Below is a small trained network, with its code and all its weights. Each question gives an input and a target symbol and asks what happens when units are switched off, that is, made to give their printed mean instead of their output.

import numpy as np


def w(rows, s, z=0):
    codes = np.array(rows[::2]) - 128.0
    scale = np.full(codes.shape[1], s)
    scale[-1] = z or s
    return codes * scale


def f(y):
    return y / 2 * (1 + np.tanh(0.7978845608 * (y + 0.044715 * y**3)))


def softmax(a):
    e = np.exp(a - a.max(-1, keepdims=True))
    return e / e.sum(-1, keepdims=True)


def log_softmax(a):
    a = a - a.max(-1, keepdims=True)
    return a - np.log(np.exp(a).sum(-1, keepdims=True))


def net(x, mask):
    ids = ['βδζξπστφω'.index(c) for c in x.split()]
    T = len(ids)
    res = E[ids] + P[:T]
    r = res
    for j in range(3):
        rows = slice(3 * j, 3 * j + 3)
        q, k, v = (r @ M[0][rows].T for M in (Q, K, V))
        z = softmax(np.where(np.tri(T) > 0, q @ k.T / 3**0.5, -1e9)) @ v
        o = O[0][rows]
        res = res + np.where(mask[j], z, o[:, -1]) @ o[:, :-1]
    y = f(res @ A[0][:, :-1].T + A[0][:, -1])
    res = res + np.where(mask[3:11], y, B[0][:, -1]) @ B[0][:, :-1]
    return log_softmax(res[-1] @ U[:, :-1].T + U[:, -1])


Q, K, V, O, A, B = {}, {}, {}, {}, {}, {}
E = w([
[185,105,14],'β',
[205,180,26],'δ',
[232,51,190],'ζ',
[216,225,53],'ξ',
[209,21,137],'π',
[91,103,153],'σ',
[242,240,117],'τ',
[200,5,92],'φ',
[228,144,117],'ω',
],0.014)
P = w([
[120,97,144],'0',
[254,121,76],'1',
[254,109,72],'2',
[248,79,89],'3',
[239,50,105],'4',
[249,9,127],'5',
[236,68,47],'6',
],0.0074)
Q[0] = w([
[251,84,93],'H0',
[91,126,149],'H0',
[168,88,148],'H0',
[155,121,152],'H1',
[157,135,108],'H1',
[156,123,81],'H1',
[152,136,168],'H2',
[64,114,143],'H2',
[164,141,118],'H2',
],0.024)
K[0] = w([
[15,150,146],'H0',
[218,159,88],'H0',
[92,209,164],'H0',
[119,124,127],'H1',
[55,143,170],'H1',
[15,139,180],'H1',
[86,132,106],'H2',
[252,141,86],'H2',
[105,162,132],'H2',
],0.019)
V[0] = w([
[75,142,47],'H0',
[86,152,5],'H0',
[55,252,51],'H0',
[178,114,43],'H1',
[118,219,163],'H1',
[146,45,110],'H1',
[176,195,203],'H2',
[50,148,100],'H2',
[159,192,148],'H2',
],0.018)
O[0] = w([
[77,95,46,86],'H0',
[80,105,72,103],'H0',
[146,58,65,6],'H0',
[100,130,6,218],'H1',
[166,46,174,55],'H1',
[82,189,88,201],'H1',
[224,19,249,123],'H2',
[12,65,73,35],'H2',
[172,99,134,122],'H2',
],0.013,0.014)
A[0] = w([
[111,47,105,127],'N0',
[134,15,164,154],'N1',
[66,141,55,150],'N2',
[176,140,124,107],'N3',
[181,111,16,171],'N4',
[104,159,108,102],'N5',
[8,145,121,2],'N6',
[104,235,104,148],'N7',
],0.011,0.014)
B[0] = w([
[176,131,49,142],'N0',
[86,178,175,141],'N1',
[254,109,95,196],'N2',
[107,129,115,164],'N3',
[49,111,196,202],'N4',
[130,132,104,160],'N5',
[52,221,107,156],'N6',
[104,42,174,252],'N7',
],0.0084,0.048)
U = w([
[102,141,92,254],'β',
[176,57,106,198],'δ',
[134,152,170,42],'ζ',
[57,1,183,95],'ξ',
[28,106,195,119],'π',
[121,102,146,201],'σ',
[157,33,179,24],'τ',
[109,243,112,118],'φ',
[227,186,88,204],'ω',
],0.0072,0.0046)

Each question gives the input, a string of symbols that net reads in full, and the target symbol t.
The units are the heads (3 rows each of Q, K, V and O) and the neurons (one row each of A and B). Each row of codes is followed by its name. A weight is (code - 128) times the scale printed after its matrix; where a second scale follows, it is the last column's (O, A, B and U).
mask holds one flag per unit, heads first, then neurons. A switched-off unit (its flag False) gives its mean, the last column of its rows in O or B, instead of its output. The means were averaged over made-up inputs and are rounded, as every weight is.
A unit's drop is (log p(t) with every unit on - log p(t) with that unit switched off) / (log p(t) with every unit on - log p(t) with every unit switched off).
The circuit of an input: a set's keep is (log p(t) with only the set's units on - log p(t) with every unit switched off) / (log p(t) with every unit on - log p(t) with every unit switched off). Starting from all 11 units, units are removed one at a time, each time the one whose removal leaves the highest keep (on an exact tie, the one counted first), for as long as the keep stays at least 0.8.
circuit, biggest first: the units of the circuit, biggest drop first
unit that matters most: the unit with the biggest drop
top k neurons: the k neurons with the biggest drops, biggest first
heads that matter: for each layer, one digit per head in row order, 1 if its drop is at least 0.15 and else 0, layers parted by /
input ω π ζ, target ω: unit that matters most -> N7
input β ω ξ ζ ξ ω π, target β: top 3 neurons -> (N2; N6; N4)
input ω τ τ ω ω, target ω: heads that matter -> 001
input ξ ζ ξ φ ω ω ξ, target ξ: heads that matter -> 111
input δ ξ ω, target δ: top 3 neurons -> (N2; N4; N7)
input β β π ξ, target β: heads that matter -> 101
input τ π φ, target τ: heads that matter -> 011
input ξ β β φ π ζ π, target ξ: top 2 neurons -> (N4; N2)
input ζ φ δ, target ζ: heads that matter -> 101
input δ ζ ω ξ φ δ τ, target δ: heads that matter -> 100
input δ ζ τ δ δ, target δ: heads that matter -> 100
input φ ω ζ φ τ, target φ: top 2 neurons -> (N6; N4)
input φ ζ ζ β π, target φ: heads that matter -> 111
input ξ δ ζ ζ, target ξ: unit that matters most -> H0
input π δ ζ, target π: top 2 neurons -> (N7; N2)
input ω ξ ω ω β, target ω: circuit, biggest first -> (N7; H2)
input δ ω δ φ ξ δ ζ, target δ: top 3 neurons -> (N2; N4; N7)
input π β ξ ω σ ξ, target π: top 3 neurons -> (N2; N7; N0)
input β ω β δ β, target β: top 2 neurons -> (N2; N6)
input π δ ξ ω ω ξ, target π: unit that matters most -> N7
input ζ τ δ π σ τ, target π: heads that matter -> 111
input ω ω ξ τ β ξ φ, target ω: top 2 neurons -> (N7; N4)
input ξ δ β ξ τ ζ, target ξ: circuit, biggest first -> (N4; H0)
